Here is a tiny trained network, its code and every weight. The questions are about switching its units off for an input and a class, where a switched-off unit gives its printed mean instead of its output.

import numpy as np


def w(rows, s, z=0):
    codes = np.array(rows[::2]) - 128.0
    scale = np.full(codes.shape[1], s)
    scale[-1] = z or s
    return codes * scale


def norm(h):
    return h / np.sqrt((h * h).mean(-1, keepdims=True) + 1e-5)


def f(y):
    return y / 2 * (1 + np.tanh(0.7978845608 * (y + 0.044715 * y**3)))


def log_softmax(a):
    a = a - a.max(-1, keepdims=True)
    return a - np.log(np.exp(a).sum(-1, keepdims=True))


def net(x, mask):
    res = np.array(x, float).reshape(1, 5) / 4 @ E
    u = 0
    for l in range(3):
        y = f(norm(res) @ A[l][:, :-1].T + A[l][:, -1])
        res = res + np.where(mask[u : u + 5], y, B[l][:, -1]) @ B[l][:, :-1]
        u += 5
    return log_softmax(norm(res)[-1] @ U[:, :-1].T + U[:, -1])


A, B = {}, {}
E = w([
[48,192,77],'x0',
[172,244,171],'x1',
[253,97,77],'x2',
[108,33,209],'x3',
[219,106,93],'x4',
],0.0049)
A[0] = w([
[104,6,184,232],'0.n0',
[227,120,166,255],'0.n1',
[190,12,161,206],'0.n2',
[98,120,25,206],'0.n3',
[151,103,217,178],'0.n4',
],0.013,0.0035)
B[0] = w([
[49,20,94,253],'0.n0',
[66,80,255,227],'0.n1',
[16,233,131,248],'0.n2',
[150,46,112,204],'0.n3',
[31,168,31,186],'0.n4',
],0.009,0.0072)
A[1] = w([
[132,181,254,75],'1.n0',
[60,70,236,59],'1.n1',
[171,42,151,128],'1.n2',
[7,195,124,254],'1.n3',
[98,43,147,168],'1.n4',
],0.0096,0.0022)
B[1] = w([
[80,183,111,161],'1.n0',
[254,63,133,199],'1.n1',
[117,151,78,138],'1.n2',
[146,213,68,254],'1.n3',
[182,192,117,181],'1.n4',
],0.0089,0.0098)
A[2] = w([
[138,5,84,127],'2.n0',
[139,127,222,5],'2.n1',
[138,224,183,159],'2.n2',
[140,178,13,190],'2.n3',
[132,176,130,72],'2.n4',
],0.011,0.0031)
B[2] = w([
[154,91,251,201],'2.n0',
[85,253,207,129],'2.n1',
[197,48,197,206],'2.n2',
[201,156,68,254],'2.n3',
[110,127,88,139],'2.n4',
],0.0072,0.0068)
U = w([
[215,79,99,139],'0',
[165,187,67,152],'1',
[22,89,104,236],'2',
[117,5,128,2],'3',
[125,148,241,121],'4',
],0.02,0.0033)

Each question gives the input, the list of numbers given to net, and the class t.
The units are the neurons (one row each of A and B). Each row of codes is followed by its name. A weight is (code - 128) times the scale printed after its matrix; where a second scale follows, it is the last column's (A, B and U).
mask holds one flag per neuron, layer by layer. A switched-off neuron (its flag False) gives its mean, the last column of its row in B, instead of its output. The means were averaged over made-up inputs and are rounded, as every weight is.
A unit's drop is (log p(t) with every unit on - log p(t) with that unit switched off) / (log p(t) with every unit on - log p(t) with every unit switched off).
The circuit of an input: a set's keep is (log p(t) with only the set's units on - log p(t) with every unit switched off) / (log p(t) with every unit on - log p(t) with every unit switched off). Starting from the 12 units with the biggest drops (on a tie, the unit counted first), units are removed one at a time, each time the one whose removal leaves the highest keep (on an exact tie, the one counted first), for as long as the keep stays at least 0.8.
circuit, biggest first: the units of the circuit, biggest drop first
most important unit: the unit with the biggest drop
k most important neurons: the k neurons with the biggest drops, biggest first
top k neurons in layer l: the k neurons of layer l with the biggest drops, biggest first
input [-6,-1,7,5,-8], class 2: circuit, biggest first -> 0.n2
input [0,4,1,-4,2], class 4: 4 most important neurons -> 0.n4; 1.n3; 0.n0; 0.n2
input [-2,8,1,8,8], class 4: 3 most important neurons -> 0.n1; 1.n1; 2.n2
input [7,5,6,-8,-2], class 0: circuit, biggest first -> 0.n2; 0.n4
input [8,5,6,-3,0], class 0: circuit, biggest first -> 0.n2; 0.n4
input [-2,6,-6,-5,7], class 4: 3 most important neurons -> 0.n0; 0.n4; 0.n2
input [7,6,7,-1,-1], class 0: 4 most important neurons -> 0.n2; 2.n2; 1.n0; 2.n0
input [2,5,-8,8,-3], class 1: 3 most important neurons -> 0.n1; 1.n3; 0.n2
input [2,-1,3,-3,1], class 0: top 2 neurons in layer 1 -> 1.n3; 1.n2
input [4,8,-6,4,-5], class 1: circuit, biggest first -> 0.n1; 1.n3
input [5,0,2,-5,1], class 0: circuit, biggest first -> 0.n2; 0.n3
input [-1,7,6,-7,3], class 4: 3 most important neurons -> 0.n1; 1.n3; 0.n0
input [-1,-3,-3,0,-3], class 3: 3 most important neurons -> 0.n0; 0.n2; 2.n0
input [7,7,7,8,-5], class 1: top 3 neurons in layer 0 -> 0.n4; 0.n3; 0.n0
input [-3,4,-1,3,6], class 4: most important unit -> 0.n1
input [3,-3,6,-6,-6], class 0: 2 most important neurons -> 0.n2; 1.n3
input [-4,8,-7,6,2], class 1: 2 most important neurons -> 0.n4; 1.n3
input [1,-6,-2,6,6], class 2: top 2 neurons in layer 0 -> 0.n2; 0.n0
input [3,-8,-8,-1,2], class 3: top 2 neurons in layer 0 -> 0.n2; 0.n4
input [-4,-3,-6,-7,4], class 0: 3 most important neurons -> 0.n2; 1.n3; 0.n0
input [-4,5,5,1,7], class 4: circuit, biggest first -> 0.n1
input [-2,5,-3,-6,1], class 4: top 3 neurons in layer 0 -> 0.n0; 0.n4; 0.n2
input [1,-7,-8,-7,-1], class 1: top 2 neurons in layer 2 -> 2.n2; 2.n3
input [2,-1,-7,6,-6], class 3: top 2 neurons in layer 1 -> 1.n1; 1.n0
input [6,1,2,-1,4], class 0: top 2 neurons in layer 0 -> 0.n2; 0.n0
